What each symbol does to the nodes:
q961: ω>q918, η>q651, χ>q444
q739: ω>q216, η>q578, χ>q280
q651: ω>q454, η>q225, χ>q346
q955: ω>q280, η>q530, χ>q722
q558: ω>q177, η>q946, χ>q77
q210: ω>q339, η>q735, χ>q177
q509: ω>q76, η>q76, χ>q232
q472: ω>q731, η>q444, χ>q31
q152: ω>q444, η>q274, χ>q943
q616: ω>q407, η>q338, χ>q735
q499: ω>q961, η>q274, χ>q346
q183: ω>q610, η>q280, χ>q76
q593: ω>q210, η>q265, χ>q558
q465: ω>q971, η>q480, χ>q497
q444: ω>q888, η>q948, χ>q722
q764: ω>q530, η>q296, χ>q183
q744: ω>q657, η>q77, χ>q454
q722: ω>q472, η>q152, χ>q519
q841: ω>q401, η>q265, χ>q465
q731: ω>q152, η>q731, χ>q225
q946: ω>q593, η>q902, χ>q948
q610: ω>q651, η>q764, χ>q165
q971: ω>q401, η>q841, χ>q558
q557: ω>q454, η>q961, χ>q961
q165: ω>q962, η>q183, χ>q216
q150: ω>q887, η>q657, χ>q918
q709: ω>q943, η>q248, χ>q454
q225: ω>q943, η>q472, χ>q413
q497: ω>q949, η>q509, χ>q841
q274: ω>q454, η>q150, χ>q888
q177: ω>q484, η>q593, χ>q71
q216: ω>q796, η>q346, χ>q764
q948: ω>q558, η>q484, χ>q593
q77: ω>q71, η>q735, χ>q887
q328: ω>q232, η>q741, χ>q280
q338: ω>q465, η>q339, χ>q209
q902: ω>q89, η>q148, χ>q484
q148: ω>q804, η>q480, χ>q210
q29: ω>q183, η>q955, χ>q741
q741: ω>q76, η>q962, χ>q949
q401: ω>q328, η>q497, χ>q971
q302: ω>q949, η>q796, χ>q955
q856: ω>q839, η>q407, χ>q902
q407: ω>q981, η>q465, χ>q480
q280: ω>q764, η>q302, χ>q401
q519: ω>q651, η>q943, χ>q278
q339: ω>q804, η>q401, χ>q981
q76: ω>q165, η>q741, χ>q308
q657: ω>q709, η>q71, χ>q519
q962: ω>q904, η>q610, χ>q904
q308: ω>q509, η>q741, χ>q328
q981: ω>q248, η>q971, χ>q265
q949: ω>q338, η>q480, χ>q616
q454: ω>q557, η>q887, χ>q499
q943: ω>q722, η>q731, χ>q888
q735: ω>q148, η>q839, χ>q593
q578: ω>q888, η>q296, χ>q302
q209: ω>q616, η>q480, χ>q856
q480: ω>q265, η>q616, χ>q735
q888: ω>q499, η>q31, χ>q472
q918: ω>q274, η>q557, χ>q346
q248: ω>q210, η>q454, χ>q657
q265: ω>q209, η>q407, χ>q210
q278: ω>q296, η>q651, χ>q918
q31: ω>q225, η>q722, χ>q296
q413: ω>q651, η>q29, χ>q578
q89: ω>q480, η>q856, χ>q480
q484: ω>q948, η>q210, χ>q248
q796: ω>q731, η>q278, χ>q530
q71: ω>q248, η>q961, χ>q744
q887: ω>q744, η>q210, χ>q274
q346: ω>q454, η>q413, χ>q739
q232: ω>q497, η>q308, χ>q739
q296: ω>q413, η>q519, χ>q796
q530: ω>q302, η>q216, χ>q444
q904: ω>q741, η>q165, χ>q497
q804: ω>q841, η>q328, χ>q338
q839: ω>q480, η>q209, χ>q89

The rows follow the links: the fewer symbols apart two nodes are, the more alike their rows tend to be.

Named rows; a name shown again gets a slightly different row:
q484 -> [-29   1  22  11   7  21 -44  60   1 -28 -10  50  18 -19 -61  19 -22  45 -42  66  -6 -48  37 -33  -4   3 -26  39  19   1 -15 -11   2  22  25 -17   5  13 -42  -6 -14  14  -1 -34 -64 -44 -50  -2  86   0   1 -90 -26  31]
q280 -> [ 51  13 -53  39   1 -49 -26 -59  -3  -8   5 -36  -1  20  65  16  29  14  41  -1   6  38 -37 -50 -34  -4  41  -3  22  14  20  13 -23  17 -50  36 -19 -78  50   9 -14 -20 -31  23  56  75  60 -12 -28 -19  48  44  28  17]
q839 -> [ -42   -5   26   14   29   25  -15   50  -24   29   16   50  -48   16  -38  -41  -23   -8   19  -47   20    0   -4   47   -5   -1  -12   19   -3  -47  -15 -111  -26   14  -53  -79   -9   27  -11    2  -11   39   21   16  -16  -54  -71    2   -1  -26  -15  -50  -38  -44]
q232 -> [ 24   6 -68  27  28 -34 -12 -67  17  39  18  -8 -24   5  42  32  27   7  41 -23  19  44  -3 -65 -29  11  38  34 -11  -9  20 -25 -29  41 -61 -17 -11 -82  38   0 -11 -43 -47  -6  32  32  38 -38 -38   8  56  -1  35 -28]
q152 -> [ 26   1  36 -10 -44   3  18  14  -9 -51 -24 -54  44   1  17 -25   2  -7 -18  20 -29 -10 -27  42  21 -18   1 -69  19  37   4  79  22 -57  56  71   9  39   2   1  13  21  30  31  21  44  28  44   4 -12 -36  85  -3  55]
q31 -> [ 33  12  28  -1 -44  -5   8   8 -19 -56 -19 -55  40  20  26 -29   9 -11  -9  19 -23 -10 -39  31   7 -28   7 -71  27  29   6  67  23 -56  42  76  -6  26  12  14   9  28  30  34  31  57  31  44   3 -23 -29  87   3  50]
q248 -> [-39  -6  23 -47  -1  31  28  23  30   6 -15  36  13 -35 -54  29 -20  -2 -58  34 -14 -39  60   4  31  18 -33  27 -23   0 -19  39  35   3  77 -16  27  54 -55 -18  11 -14   6 -50 -69 -65 -27  -4  40  41 -23 -58  -7   1]
q558 -> [-28   1  16  17   9  20 -47  61   3 -22  -5  50  25 -25 -65  17 -15  46 -41  63  -6 -42  40 -39  -8   7 -20  40  19   3 -13 -21   2  31  16 -18   4   6 -41  -5 -10   9 -13 -34 -66 -43 -47 -10  86  -1  -2 -93 -23  27]
q918 -> [  2 -19   9 -72 -38   5  82 -34  27   9 -11 -33  15 -28  16  16  -6 -44 -24 -11 -24   8  19  52  44  15 -14 -27 -38  22   1  95  33 -31  80  32  22  49 -14 -22  30 -19  18 -11   5  -5  39  20 -43  44 -34  55  13   4]
q744 -> [-28 -16  13 -72 -19  20  57  -9  35  12  -7  18  15 -43 -24  40 -20 -18 -52  24 -19 -21  57  21  42  28 -35  19 -38  16 -11  73  38   2  85   0  29  48 -46 -28  28 -24   5 -44 -44 -50   1  -2   7  55 -29 -28  -2   0]
q709 -> [-14  -7  23 -61 -33  15  59  -8  27  -1 -22 -12  26 -30  -8  24 -13 -32 -46  24 -36 -19  31  41  44  15 -29 -17 -25  19 -11  98  37 -29 100  26  33  67 -35 -22  22  -9  20 -24 -28 -24  20  22   3  43 -43  22  -1  22]
q593 -> [-34  -1  17  15  13  17 -50  63  -3 -17  -4  57  16 -22 -60  11 -23  47 -33  54  -3 -34  36 -18 -16   7 -24  49  18  -7 -19 -35  -9  34   5 -27   3  14 -45 -15 -16  21  -2 -28 -59 -49 -57  -2  82 -15   1 -96 -34  25]
q841 -> [ -29   -2   -6   15   45   10  -19    9  -11   50   26   46  -55   19  -19  -16   -4   -4   35  -55   34   10   -1   -6  -18    2    2   37  -11  -42   -1 -113  -23   30  -75  -79  -15  -18    9   11  -15   -2   -9   -1   -5  -41  -50  -28  -20   -7   24  -60   -7  -68]
q796 -> [ 47  11   7  15 -39 -20  -1 -15 -19 -49 -14 -64  34  21  47 -22  13  -5   5  13 -20   6 -44   6  -3 -24  18 -64  25  33   9  66   8 -43  20  79  -5  -4  27  12   4   9  17  32  47  76  47  31 -10 -21 -12  94   8  50]
q949 -> [ -25    7  -25   45   50   -8  -20  -12  -12   50   17   26  -67   32    6  -23    4  -17   47  -61   28   23  -22    5  -20   -3   12   31   -8  -50   -1 -111  -43   23  -88  -72  -10  -23   21    7  -21   12   -5   21   15  -18  -28  -18  -31  -20   21  -22   -8  -53]
q225 -> [ 42  -1  31 -10 -47  -3  14   9 -19 -54 -14 -57  40  10  25 -29   8  -8  -9  10 -19  -3 -36  36  10 -22   4 -75  21  34   8  71  22 -52  42  78   2  25  16  11  13  20  31  34  33  53  31  37  -2 -17 -31  91   3  48]
q71 -> [-33  -9  16 -57 -12  24  39  12  29   6 -13  25  18 -39 -41  42 -22   2 -55  38 -21 -32  56   2  35  21 -35  25 -28  11 -10  64  36   0  86  -2  27  47 -47 -25  19 -17   0 -51 -60 -57 -12  -4  31  48 -25 -47  -1   8]
q981 -> [ -52   -3   13   10   40   27  -12   33   -5   38   15   59  -53    7  -44  -19  -18  -10    6  -36   18   -8   15   18    0    4  -16   40  -13  -47  -15 -100  -18   22  -39  -82   -6   21  -18    2  -12   19   11   -8  -31  -69  -68  -15    4   -3   -2  -74  -26  -53]
q499 -> [  4 -13  19 -71 -37   7  75 -29  22   1 -11 -37  19 -17  17   9  -4 -42 -30  -6 -25  -2  10  45  43   7 -17 -38 -29  24   3  99  44 -39  82  41  23  45 -10 -14  29 -16  18  -8   7   2  41  18 -32  40 -36  60  14   5]
q887 -> [-29 -14  19 -73 -15  25  62  -6  39  16  -9   8   9 -39 -29  36 -15 -23 -49  16 -20 -21  55  27  46  26 -36   9 -39  12 -10  73  42  -6  85  -1  33  55 -43 -25  27 -25   9 -42 -44 -49  -3  -1   5  58 -32 -19   6  -5]
q651 -> [ 27  -3   4 -35 -40  -7  51 -37  13 -24 -15 -64  30  -7  39   4   8 -28 -14   7 -28   5  -9  27  27  -4   3 -54  -9  33   8 103  28 -45  64  66  16  21  10  -4  24 -13  14  10  29  39  59  24 -29  21 -24  88  21  27]
q183 -> [ 51  10 -61  36   4 -41 -27 -61  17  -2   3 -38  16   4  54  29  32  21  27  12   6  29 -18 -77 -28   2  37   3   8  16  24  29 -14  17 -31  35 -10 -84  42   8 -10 -40 -45   0  36  68  62 -24 -18   1  49  35  43  17]
q557 -> [ -7 -12  10 -77 -31  14  80 -33  33  16  -5 -25  12 -29   7  22  -7 -40 -29  -9 -19   3  27  47  47  22 -19 -18 -44  19  -1  91  40 -24  81  20  25  51 -19 -21  34 -26  14 -18  -6 -17  33  10 -37  54 -32  34  13 -12]
q77 -> [-38 -16  23 -54  -3  30  17  33  22   7   1  48  11 -34 -58  33 -25  12 -51  35  -7 -37  62  -7  23  18 -39  39 -19   3 -15  27  33  17  63 -22  16  37 -51 -16  12 -11   2 -54 -66 -68 -37  -8  45  38 -16 -76 -10  -5]
q454 -> [ -7 -12  12 -76 -28  16  78 -24  38  15  -9 -20  17 -33   0  26  -7 -43 -36  -4 -24  -6  34  41  47  20 -22 -18 -40  17  -4  92  41 -25  90  22  29  55 -26 -22  35 -26  10 -27 -17 -22  29   6 -27  53 -38  32  13  -2]
q804 -> [ -38   -2   -6   16   45   12  -19    5  -11   48   27   49  -63   22  -16  -14  -10   -4   34  -48   31   11   -3   10  -14    4   -1   44  -13  -48   -8 -111  -28   33  -73  -82  -13  -18    2    5  -19   11   -5    2   -8  -42  -52  -21  -19  -15   20  -57  -18  -60]

Each walk starts at a row. The symbols on each line, taken left to right, move it on to the next node.
Each answer is a row, close to the row of the node it stands for.
start [ 56  14 -35  26 -10 -42 -16 -53  -2 -25  -1 -51  22  21  59  12  24  14  24  21  -4  20 -36 -51 -20 -12  37 -26  24  25  17  56  -6 -12 -11  61 -15 -61  40  13  -3 -18 -15  16  50  82  65   1 -13 -15  29  64  33  33]
χ ω χ -> [ 41  10 -64  29   7 -42 -20 -65  18   5  10 -26   4   7  44  36  32  20  27   7   9  27  -7 -84 -29   7  36  17   7  19  22  23  -9  28 -35  26 -11 -87  37   8 -10 -48 -48  -7  35  56  59 -31 -24   8  59  19  41   5]
ω ω ω -> [ 31   7 -69  29  23 -40 -20 -66  14  27  18 -11 -11   2  42  36  23  15  39  -7  21  38  -3 -79 -30  12  35  36  -1  -1  20 -12 -23  41 -61  -3 -13 -91  38   2 -13 -40 -51  -8  29  38  44 -39 -30   4  62   0  38 -20]
start [ -46   -3   23   22   31   25  -30   54  -15   21    8   61  -36    6  -50  -22  -23   11    3  -17   20  -16   14   17  -10   -1  -23   36    1  -41  -16 -100  -21   23  -39  -73   -6   17  -25    1  -14   28    9   -5  -39  -59  -76  -10   27  -18   -5  -81  -31  -34]
χ -> [-48  -4  24   0  22  27 -28  57   5   1   1  67  -6 -16 -63  11 -28  24 -32  33   3 -33  39  -4  -3  11 -32  47   2 -18 -18 -45  -4  27   6 -50   4  25 -47 -11  -9  16   5 -30 -65 -71 -63  -9  62   0  -8 -98 -30  -5]
χ ω ω -> [-20  10  20  26   2  17 -51  64  -4 -39 -14  40  37 -26 -58  16 -16  54 -48  76 -11 -45  31 -40 -11  -3 -19  29  26  10 -12  -2   2  17  25   3  10  12 -39  -3 -15  15  -6 -31 -62 -27 -43   0  96 -10  -2 -79 -17  43]
start [ 36   8 -72  29  22 -44 -18 -68  22  23  12  -8  -9   2  41  43  28  18  35   0  14  36  -6 -80 -27  11  35  35   0   1  19   1 -24  40 -51   1  -7 -88  40   3 -11 -50 -53  -9  28  41  50 -37 -24   9  58   0  37 -13]
χ χ η η -> [ 38   8 -69  33  18 -47 -21 -63  17  15   8 -15   0  -4  45  40  30  21  32  14  11  38  -6 -81 -31  13  36  29   5  11  22  10 -20  36 -44  14  -8 -86  35   1 -15 -42 -52 -11  31  48  57 -34 -22   5  56   4  40   2]
χ ω ω χ -> [ 25   3 -70  30  29 -41 -19 -65  23  35  15  -9 -12  -3  36  40  28  14  34 -14  18  38   0 -72 -27  13  40  41  -6  -5  20 -14 -28  39 -58 -12  -8 -85  37  -1 -13 -47 -55  -8  27  33  42 -43 -27   9  58  -6  35 -21]
start [ 47   5   4  -7 -41 -16  23 -21  -4 -30 -14 -67  36   6  43 -10  20 -15  -2   3 -18  13 -31  15  12 -17  16 -67   8  34  16  83  16 -47  34  75   2   0  28   6  13  -3  10  20  44  70  58  24 -25  -5 -16  96  21  35]
η η -> [ 56  16 -11  30 -24 -30 -24 -24 -15 -43  -6 -60  31  28  47 -11  25  10  16  16  -8  11 -51 -31 -18 -26  32 -48  31  33  22  47   0 -29  -8  73 -16 -41  42  22  -6   0   0  31  54  88  51  17  -7 -26  13  84  22  39]
ω χ ω -> [ 15   6 -63  27  34 -30 -23 -59  14  39  26   9 -32  14  35  24  19   8  47 -26  23  41  -9 -62 -32  18  28  44  -8 -13  12 -45 -29  47 -77 -27 -19 -87  36   3 -16 -35 -42  -4  28  22  26 -36 -39   1  57 -16  22 -36]
start [-28   0  17   4   6  19 -33  58   7 -22  -6  51  29 -31 -63  23 -21  46 -45  68  -6 -42  46 -33  -5   7 -27  39  13   4 -17  -8   3  27  30 -17  13  20 -48 -11  -8   3  -8 -37 -67 -49 -46 -12  86   3  -3 -91 -20  31]
η η -> [ -46   -5   15   18   34   26  -22   49  -17   29   12   61  -44    3  -45  -22  -21    3    9  -27   16  -10    9   26  -12    2  -16   37   -4  -42  -18 -106  -27   23  -48  -76   -5   20  -18   -3  -14   29    9    0  -33  -61  -74  -12   11  -17   -5  -70  -31  -37]
ω ω χ -> [-50  -5  27  11  29  29 -24  57 -10  20  11  58 -33   5 -59 -20 -25   5  -5  -9  13 -27  19  17  -6  -1 -24  34   1 -37 -15 -91 -11  20 -30 -68   1  30 -30   3 -14  30  13 -12 -44 -71 -77  -6  32 -12  -9 -84 -35 -33]
start [ -39    3    6   19   43   17  -12   19  -16   44   16   42  -62   26  -20  -31  -12  -20   34  -62   27    7   -8   29  -10   -6   -3   25  -13  -51   -9 -115  -28   15  -64  -80  -13    2    2   10  -13   22    6   14   -3  -47  -55  -13  -22  -13    6  -44  -17  -64]
χ χ η η -> [ -36   -4   -3   23   42   12  -12   14  -11   50   20   42  -59   14  -17  -27  -13  -13   34  -60   25   16   -5   28  -12    3    0   32  -10  -48   -7 -118  -32   25  -75  -80  -10    0    2    3  -12   18    1   11   -4  -46  -51  -17  -24  -14    9  -51  -16  -58]
ω ω -> [ -13   -2  -34   32   43   -4  -23   -6    1   48   29   34  -45    9   -4   -6    6    9   38  -47   37   22   -2  -32  -28    5   15   44  -11  -32    5 -104  -30   44  -87  -66  -12  -46   21    6  -15  -11  -25   -1    9  -25  -26  -38  -25  -11   41  -50    5  -62]
start [ 27 -12  -3 -50 -44  -9  67 -45  18  -3  -9 -55  28 -20  39  16   7 -31 -11  -5 -21  15  -1  35  33   7   3 -45 -18  34   9 100  31 -36  62  58  15  18  11 -13  30 -25   7   5  31  32  63  14 -47  32 -22  82  21  15]
χ χ η -> [ 56  13 -14  36 -21 -32 -19 -23 -24 -37  -8 -58  22  29  53 -24  25   7  33  -1  -2  24 -54  -7 -21 -24  33 -51  33  22  15  26  -9 -25 -28  63 -22 -37  43  19  -7   9   4  43  61  86  52  18 -23 -36  13  85  10  34]
χ η η -> [ 56   9 -31  12 -23 -37  -2 -49   1 -29  -7 -58  30   9  56   6  29   8  18  14  -7  22 -33 -37 -10 -12  34 -38  17  38  19  66   7 -21   1  67  -6 -50  38  12   0 -23 -18  19  51  81  69   5 -25  -5  20  77  35  35]
start [  4  -2 -54  32  40 -19 -17 -32   7  52  26  20 -39   6  13  10  15   7  46 -43  31  37  -3 -40 -29  14  24  42 -12 -28   9 -81 -33  46 -84 -52 -15 -67  29   3 -13 -26 -39  -1  19  -1   3 -41 -42   0  49 -29  16 -55]
η χ χ -> [ 49  13 -42  25 -12 -34   9 -56  12  -3  -6 -66  22   2  58   6  40  -8  20 -10  -4  32 -30 -33  -6 -11  44 -33   4  25  25  50  -8 -14 -10  52   2 -47  49  11   1 -34 -29  16  53  74  71  -8 -41   4  19  83  46  12]
χ χ χ -> [ -38    0   -5   26   47   14  -29   23   -7   41   17   54  -49    5  -38   -6  -10   10   17  -27   26   -2   12   -7  -16    4   -3   51   -6  -43   -9 -106  -28   42  -65  -81   -6  -12   -6    2  -17   10  -13   -7  -23  -53  -54  -26   11  -11   21  -80  -14  -50]
